Below are the code and all the weights of a small trained network. Each question names an input and a class and asks about switching units off, where a switched-off unit gives its printed mean instead of its output.

import numpy as np


def w(rows, s, z=0):
    codes = np.array(rows[::2]) - 128.0
    scale = np.full(codes.shape[1], s)
    scale[-1] = z or s
    return codes * scale


def f(y):
    return y / 2 * (1 + np.tanh(0.7978845608 * (y + 0.044715 * y**3)))


def log_softmax(a):
    a = a - a.max(-1, keepdims=True)
    return a - np.log(np.exp(a).sum(-1, keepdims=True))


def net(x, mask):
    res = np.array(x, float).reshape(1, 8) / 4 @ E
    y = f(res @ A[0][:, :-1].T + A[0][:, -1])
    res = res + np.where(mask, y, B[0][:, -1]) @ B[0][:, :-1]
    return log_softmax(res[-1] @ U[:, :-1].T + U[:, -1])


A, B = {}, {}
E = w([
[94,236,108,188,119,117,90,145,241,101,117],'x0',
[230,131,108,75,174,78,119,39,197,122,87],'x1',
[128,123,124,130,132,127,131,132,132,130,125],'x2',
[26,105,131,29,142,70,125,160,170,125,119],'x3',
[86,178,191,161,151,93,214,79,151,208,126],'x4',
[150,99,101,118,1,79,128,148,180,216,153],'x5',
[56,103,29,184,169,82,77,82,92,155,204],'x6',
[59,90,131,134,101,199,94,65,144,180,4],'x7',
],0.0084)
A[0] = w([
[50,135,150,44,189,134,127,117,150,89,150,131],'neuron 0',
[215,151,102,239,139,205,145,103,97,149,129,114],'neuron 1',
[144,171,118,129,146,116,183,161,131,85,175,56],'neuron 2',
[152,163,159,118,98,154,209,168,141,100,81,55],'neuron 3',
[122,210,121,192,121,100,76,160,202,72,104,92],'neuron 4',
[157,48,135,120,132,106,166,107,57,128,130,95],'neuron 5',
[95,85,102,181,160,73,72,90,103,148,160,183],'neuron 6',
[166,136,147,123,163,88,150,131,145,131,207,85],'neuron 7',
[168,131,123,106,172,68,91,111,180,140,85,102],'neuron 8',
[107,107,106,205,150,79,80,97,90,147,162,86],'neuron 9',
[57,131,165,191,91,184,122,245,82,142,149,32],'neuron 10',
[133,90,61,103,100,158,33,150,117,65,140,181],'neuron 11',
[118,94,102,108,95,77,141,162,157,170,124,194],'neuron 12',
[109,120,128,160,106,158,116,80,130,134,76,86],'neuron 13',
[197,116,98,98,136,122,111,69,149,137,122,183],'neuron 14',
[159,173,101,101,124,103,159,137,114,103,161,64],'neuron 15',
[152,113,137,149,43,93,107,122,130,174,148,49],'neuron 16',
[108,131,153,146,196,163,139,111,103,89,119,74],'neuron 17',
[178,101,175,126,98,164,150,220,137,116,75,115],'neuron 18',
[165,142,123,110,145,88,109,55,144,102,108,4],'neuron 19',
[165,153,153,154,127,101,135,162,110,98,170,107],'neuron 20',
[129,132,138,129,232,138,124,113,123,92,109,115],'neuron 21',
[103,181,105,172,123,135,99,126,171,125,144,90],'neuron 22',
[133,136,125,99,141,82,155,183,132,97,167,97],'neuron 23',
[88,117,115,115,104,186,116,84,144,124,64,79],'neuron 24',
[97,153,146,166,167,155,136,119,74,66,110,77],'neuron 25',
[83,147,157,163,165,107,241,70,148,190,149,94],'neuron 26',
],0.011,0.0042)
B[0] = w([
[128,189,106,127,57,136,162,189,170,146,78,202],'neuron 0',
[69,180,131,108,73,155,162,244,136,138,56,243],'neuron 1',
[105,97,67,140,147,169,67,128,113,169,153,178],'neuron 2',
[154,167,83,94,197,141,118,37,145,84,77,188],'neuron 3',
[145,100,151,61,120,156,219,111,77,182,253,231],'neuron 4',
[117,102,114,42,129,142,215,104,117,209,254,203],'neuron 5',
[151,161,121,119,173,139,178,99,158,117,32,234],'neuron 6',
[59,96,116,151,115,142,79,102,129,156,96,194],'neuron 7',
[103,130,191,145,152,58,106,137,77,150,101,198],'neuron 8',
[153,159,122,101,160,158,151,49,147,72,42,211],'neuron 9',
[201,150,149,145,208,18,93,145,3,174,103,246],'neuron 10',
[115,124,236,174,128,157,137,137,137,46,169,253],'neuron 11',
[137,181,112,122,55,130,136,144,176,119,111,211],'neuron 12',
[97,58,78,156,124,147,96,103,98,165,156,185],'neuron 13',
[133,130,200,168,155,84,122,166,85,159,115,215],'neuron 14',
[106,66,92,163,150,143,97,111,126,159,128,168],'neuron 15',
[184,151,39,147,38,81,52,108,206,91,168,188],'neuron 16',
[171,113,71,110,67,96,107,109,174,125,148,179],'neuron 17',
[139,172,139,112,156,154,137,75,132,86,99,206],'neuron 18',
[155,150,131,131,157,37,110,124,71,173,93,174],'neuron 19',
[50,108,100,145,126,154,100,102,122,128,82,180],'neuron 20',
[180,121,105,140,36,105,99,128,170,131,162,194],'neuron 21',
[123,124,134,82,134,128,178,88,115,154,160,186],'neuron 22',
[70,112,89,138,137,179,70,116,113,131,84,188],'neuron 23',
[65,61,76,176,155,180,63,115,131,191,147,202],'neuron 24',
[191,146,58,141,81,85,102,148,166,127,163,188],'neuron 25',
[148,59,246,185,124,168,104,172,131,19,179,229],'neuron 26',
],0.009,0.011)
U = w([
[156,140,160,168,181,2,91,146,56,171,116,94],'0',
[45,70,90,182,145,184,41,94,121,178,128,78],'1',
[205,148,79,160,45,74,96,121,180,113,164,101],'2',
[128,108,145,75,135,144,226,96,101,180,213,137],'3',
[142,176,130,118,189,147,157,32,148,68,61,68],'4',
[123,94,225,196,133,155,115,166,130,27,171,178],'5',
[61,176,138,122,78,136,161,233,137,150,68,254],'6',
],0.011,0.0078)

Each question gives the input, the list of numbers given to net, and the class t.
The units are the neurons (one row each of A and B). Each row of codes is followed by its name. A weight is (code - 128) times the scale printed after its matrix; where a second scale follows, it is the last column's (A, B and U).
mask holds one flag per neuron, in row order. A switched-off neuron (its flag False) gives its mean, the last column of its row in B, instead of its output. The means were averaged over made-up inputs and are rounded, as every weight is.
A unit's drop is (log p(t) with every unit on - log p(t) with that unit switched off) / (log p(t) with every unit on - log p(t) with every unit switched off).
The circuit of an input: a set's keep is (log p(t) with only the set's units on - log p(t) with every unit switched off) / (log p(t) with every unit on - log p(t) with every unit switched off). Starting from the 12 units with the biggest drops (on a tie, the unit counted first), units are removed one at a time, each time the one whose removal leaves the highest keep (on an exact tie, the one counted first), for as long as the keep stays at least 0.8.
units of the circuit, in order: the units of the circuit, biggest drop first
unit that matters most: the unit with the biggest drop
top k neurons: the k neurons with the biggest drops, biggest first
drop when u is switched off: that unit's drop, to one decimal
input [-8,7,-4,-8,-5,-5,5,3], class 3: unit that matters most -> neuron 5
input [-8,-5,7,2,8,4,-2,8], class 1: top 2 neurons -> (neuron 24; neuron 4)
input [7,-2,-4,-5,-1,-8,8,-2], class 2: top 3 neurons -> (neuron 25; neuron 21; neuron 17)
input [-8,8,5,-7,-3,-2,-5,4], class 0: top 3 neurons -> (neuron 14; neuron 19; neuron 4)
input [7,-6,-7,-1,-3,-7,-5,8], class 1: top 2 neurons -> (neuron 24; neuron 13)
input [-1,-2,-1,-4,6,-1,-6,1], class 4: top 4 neurons -> (neuron 3; neuron 11; neuron 18; neuron 14)
input [-4,-1,1,-8,7,-6,-7,0], class 6: top 2 neurons -> (neuron 1; neuron 11)
input [4,1,-2,-7,8,5,-7,-7], class 5: top 2 neurons -> (neuron 26; neuron 24)
input [1,7,8,-4,3,6,-8,-1], class 4: top 3 neurons -> (neuron 3; neuron 10; neuron 18)
input [-4,-3,1,-1,-6,1,4,3], class 5: top 2 neurons -> (neuron 11; neuron 4)
input [8,-7,2,0,8,2,-8,-8], class 1: top 4 neurons -> (neuron 2; neuron 20; neuron 23; neuron 7)
input [-2,-5,0,-4,-5,3,-7,7], class 1: top 3 neurons -> (neuron 24; neuron 13; neuron 6)
input [-7,-5,-4,2,7,-2,8,-8], class 1: top 3 neurons -> (neuron 7; neuron 2; neuron 23)
input [3,6,1,3,3,-5,-6,6], class 0: top neuron -> (neuron 8)
input [2,-7,3,3,-2,7,-8,-2], class 4: units of the circuit, in order -> (neuron 18; neuron 3)
input [-6,1,-3,3,8,-1,-2,5], class 5: top 2 neurons -> (neuron 26; neuron 4)
input [-1,8,-7,6,5,-3,-6,-1], class 0: top 2 neurons -> (neuron 8; neuron 19)
input [-3,7,-3,-4,4,-1,-6,6], class 0: drop when neuron 19 is switched off -> 0.2
input [-2,-3,-4,-2,1,7,5,0], class 2: drop when neuron 16 is switched off -> 0.8
input [3,8,3,2,1,-8,-4,-8], class 0: unit that matters most -> neuron 19
input [-5,-7,7,6,2,3,5,2], class 0: drop when neuron 1 is switched off -> 0.4
input [-1,4,3,2,1,-2,3,3], class 0: drop when neuron 17 is switched off -> 0.0
